Below are the code and all the weights of a small trained network. Each question names an input and a class and asks about switching units off, where a switched-off unit gives its printed mean instead of its output.

import numpy as np


def w(rows, s, z=0):
    codes = np.array(rows[::2]) - 128.0
    scale = np.full(codes.shape[1], s)
    scale[-1] = z or s
    return codes * scale


def f(y):
    return y / 2 * (1 + np.tanh(0.7978845608 * (y + 0.044715 * y**3)))


def log_softmax(a):
    a = a - a.max(-1, keepdims=True)
    return a - np.log(np.exp(a).sum(-1, keepdims=True))


def net(x, mask):
    res = np.array(x, float).reshape(1, 3) / 4 @ E
    y = f(res @ A[0][:, :-1].T + A[0][:, -1])
    res = res + np.where(mask, y, B[0][:, -1]) @ B[0][:, :-1]
    return log_softmax(res[-1] @ U[:, :-1].T + U[:, -1])


A, B = {}, {}
E = w([
[197,176,136,195,114,221,241],'x0',
[126,255,183,26,218,198,89],'x1',
[90,169,83,226,100,175,41],'x2',
],0.0083)
A[0] = w([
[130,158,121,133,137,115,128,250],'N1',
[129,216,119,92,168,120,131,82],'N2',
[121,242,176,32,156,191,76,107],'N3',
[131,201,151,159,140,186,216,134],'N4',
[105,195,121,189,136,182,31,119],'N5',
[119,59,121,195,129,75,152,85],'N6',
[128,148,146,175,141,174,191,98],'N7',
[93,126,136,60,150,62,11,112],'N8',
[155,123,155,1,147,87,216,127],'N9',
[121,164,119,187,138,137,58,101],'N10',
[155,200,115,156,134,141,187,110],'N11',
[152,196,91,199,128,131,62,101],'N12',
[134,127,141,55,155,100,194,80],'N13',
],0.013,0.011)
B[0] = w([
[117,124,179,221,224,159,3,206],'N1',
[144,95,58,117,71,119,193,172],'N2',
[160,156,66,197,105,88,153,249],'N3',
[148,96,129,87,118,148,63,219],'N4',
[87,122,184,121,123,129,182,204],'N5',
[171,178,69,156,72,107,171,179],'N6',
[154,122,108,66,92,113,120,174],'N7',
[176,108,120,41,104,159,73,219],'N8',
[79,135,205,142,118,131,149,218],'N9',
[108,128,154,102,98,129,181,165],'N10',
[142,139,120,61,116,119,111,180],'N11',
[102,120,165,98,103,118,179,175],'N12',
[83,117,121,88,89,143,205,167],'N13',
],0.025,0.016)
U = w([
[172,107,97,4,108,166,54,105],'0',
[159,154,29,221,101,67,191,157],'1',
[17,121,207,111,124,157,226,66],'2',
[102,126,145,221,225,183,32,254],'3',
[58,120,39,95,221,147,171,62],'4',
],0.012,0.0057)

Each question gives the input, the list of numbers given to net, and the class t.
The units are the neurons (one row each of A and B). Each row of codes is followed by its name. A weight is (code - 128) times the scale printed after its matrix; where a second scale follows, it is the last column's (A, B and U).
mask holds one flag per neuron, in row order. A switched-off neuron (its flag False) gives its mean, the last column of its row in B, instead of its output. The means were averaged over made-up inputs and are rounded, as every weight is.
A unit's drop is (log p(t) with every unit on - log p(t) with that unit switched off) / (log p(t) with every unit on - log p(t) with every unit switched off).
The circuit of an input: a set's keep is (log p(t) with only the set's units on - log p(t) with every unit switched off) / (log p(t) with every unit on - log p(t) with every unit switched off). Starting from the 12 units with the biggest drops (on a tie, the unit counted first), units are removed one at a time, each time the one whose removal leaves the highest keep (on an exact tie, the one counted first), for as long as the keep stays at least 0.8.
units of the circuit, in order: the units of the circuit, biggest drop first
unit that matters most: the unit with the biggest drop
k most important neurons: the k neurons with the biggest drops, biggest first
drop when u is switched off: that unit's drop, to one decimal
input [6,-5,-4], class 0: unit that matters most -> N3
input [-5,6,7], class 2: 3 most important neurons -> (N5, N12, N10)
input [2,3,2], class 3: 2 most important neurons -> (N6, N8)
input [3,3,3], class 3: 2 most important neurons -> (N8, N6)
input [8,-8,6], class 0: 4 most important neurons -> (N3, N7, N4, N11)
input [3,3,2], class 3: units of the circuit, in order -> (N8, N1, N13)
input [-3,7,8], class 2: 2 most important neurons -> (N5, N12)
input [6,8,-8], class 1: 2 most important neurons -> (N3, N2)
input [7,-3,6], class 0: 2 most important neurons -> (N4, N9)
input [5,5,-7], class 2: 2 most important neurons -> (N9, N8)
input [0,3,2], class 3: 4 most important neurons -> (N6, N1, N13, N7)
input [3,-3,-1], class 3: 2 most important neurons -> (N8, N3)
input [-3,-6,6], class 1: 2 most important neurons -> (N6, N9)
input [-3,2,5], class 2: units of the circuit, in order -> (N5)
input [0,-6,-5], class 1: drop when N6 is switched off -> 2.2
input [-3,-6,-8], class 2: drop when N3 is switched off -> 1.6
input [3,-2,0], class 3: drop when N8 is switched off -> 0.7
